Below are the code and all the weights of a small trained network. Each question names an input and a class and asks about switching units off, where a switched-off unit gives its printed mean instead of its output.

import numpy as np


def w(rows, s, z=0):
    codes = np.array(rows[::2]) - 128.0
    scale = np.full(codes.shape[1], s)
    scale[-1] = z or s
    return codes * scale


def f(y):
    return np.maximum(y, 0)


def log_softmax(a):
    a = a - a.max(-1, keepdims=True)
    return a - np.log(np.exp(a).sum(-1, keepdims=True))


def net(x, mask):
    res = np.array(x, float).reshape(1, 4) / 4 @ E
    y = f(res @ A[0][:, :-1].T + A[0][:, -1])
    res = res + np.where(mask, y, B[0][:, -1]) @ B[0][:, :-1]
    return log_softmax(res[-1] @ U[:, :-1].T + U[:, -1])


A, B = {}, {}
E = w([
[59,204,73,49,45,147,111],'x0',
[77,146,120,246,96,198,145],'x1',
[203,166,33,98,185,157,153],'x2',
[157,129,195,109,47,231,118],'x3',
],0.012)
A[0] = w([
[89,109,102,56,179,3,109,173],'n0',
[73,146,163,53,73,107,93,254],'n1',
[128,99,115,172,187,75,155,7],'n2',
[187,163,88,121,191,62,160,173],'n3',
[169,90,163,165,123,172,176,34],'n4',
[149,107,95,140,176,186,144,182],'n5',
[69,185,114,206,31,150,92,248],'n6',
],0.012,0.0025)
B[0] = w([
[110,33,117,148,80,153,5,253],'n0',
[142,120,155,133,223,171,215,212],'n1',
[204,123,96,140,120,83,178,195],'n2',
[167,155,51,126,118,100,137,230],'n3',
[69,61,97,141,167,136,50,178],'n4',
[167,176,94,183,221,184,164,177],'n5',
[68,79,97,201,62,162,102,222],'n6',
],0.011,0.017)
U = w([
[187,55,138,37,100,86,74,194],'0',
[115,244,201,116,10,49,120,16],'1',
[99,183,171,111,66,119,86,3],'2',
[145,162,45,188,121,153,117,146],'3',
[53,53,146,243,123,157,6,152],'4',
[203,181,157,159,172,66,237,15],'5',
[77,135,168,109,117,208,234,138],'6',
[212,162,188,35,159,180,157,197],'7',
],0.011,0.0051)

Each question gives the input, the list of numbers given to net, and the class t.
The units are the neurons (one row each of A and B). Each row of codes is followed by its name. A weight is (code - 128) times the scale printed after its matrix; where a second scale follows, it is the last column's (A, B and U).
mask holds one flag per neuron, in row order. A switched-off neuron (its flag False) gives its mean, the last column of its row in B, instead of its output. The means were averaged over made-up inputs and are rounded, as every weight is.
A unit's drop is (log p(t) with every unit on - log p(t) with that unit switched off) / (log p(t) with every unit on - log p(t) with every unit switched off).
The circuit of an input: a set's keep is (log p(t) with only the set's units on - log p(t) with every unit switched off) / (log p(t) with every unit on - log p(t) with every unit switched off). Starting from all 7 units, units are removed one at a time, each time the one whose removal leaves the highest keep (on an exact tie, the one counted first), for as long as the keep stays at least 0.8.
units of the circuit, in order: the units of the circuit, biggest drop first
unit that matters most: the unit with the biggest drop
k most important neurons: the k neurons with the biggest drops, biggest first
drop when u is switched off: that unit's drop, to one decimal
input [-6,2,2,-6], class 3: unit that matters most => n1
input [4,-6,7,-3], class 0: units of the circuit, in order => [n0 n6]
input [3,0,-2,1], class 6: units of the circuit, in order => [n0 n1]
input [1,-4,-6,2], class 6: units of the circuit, in order => [n1 n0]
input [-4,-6,-7,7], class 7: 3 most important neurons => [n0 n6 n1]
input [-6,0,6,4], class 3: units of the circuit, in order => [n0 n4 n5]
input [-8,-6,4,-1], class 3: 3 most important neurons => [n5 n3 n0]
input [1,-2,-5,3], class 6: 2 most important neurons => [n0 n1]
input [-5,-8,-6,-2], class 0: 4 most important neurons => [n6 n2 n4 n5]
input [2,0,0,4], class 6: 2 most important neurons => [n0 n4]
input [-4,4,1,-3], class 5: 2 most important neurons => [n0 n6]
input [5,-5,-4,1], class 6: 3 most important neurons => [n1 n4 n6]
input [3,-1,-4,2], class 6: 3 most important neurons => [n0 n1 n4]
input [1,-6,-3,1], class 0: units of the circuit, in order => [n6]
input [-8,3,4,2], class 3: 3 most important neurons => [n0 n4 n5]
input [2,-3,7,2], class 7: 2 most important neurons => [n6 n0]
input [-8,-6,2,-2], class 0: units of the circuit, in order => [n0 n6 n2]
input [8,-8,-4,3], class 7: 2 most important neurons => [n1 n6]
input [-3,-6,2,7], class 7: drop when n0 is switched off => 1.0
input [1,0,1,-7], class 0: drop when n2 is switched off => 0.3
input [-6,-3,-1,-3], class 0: drop when n6 is switched off => 0.4
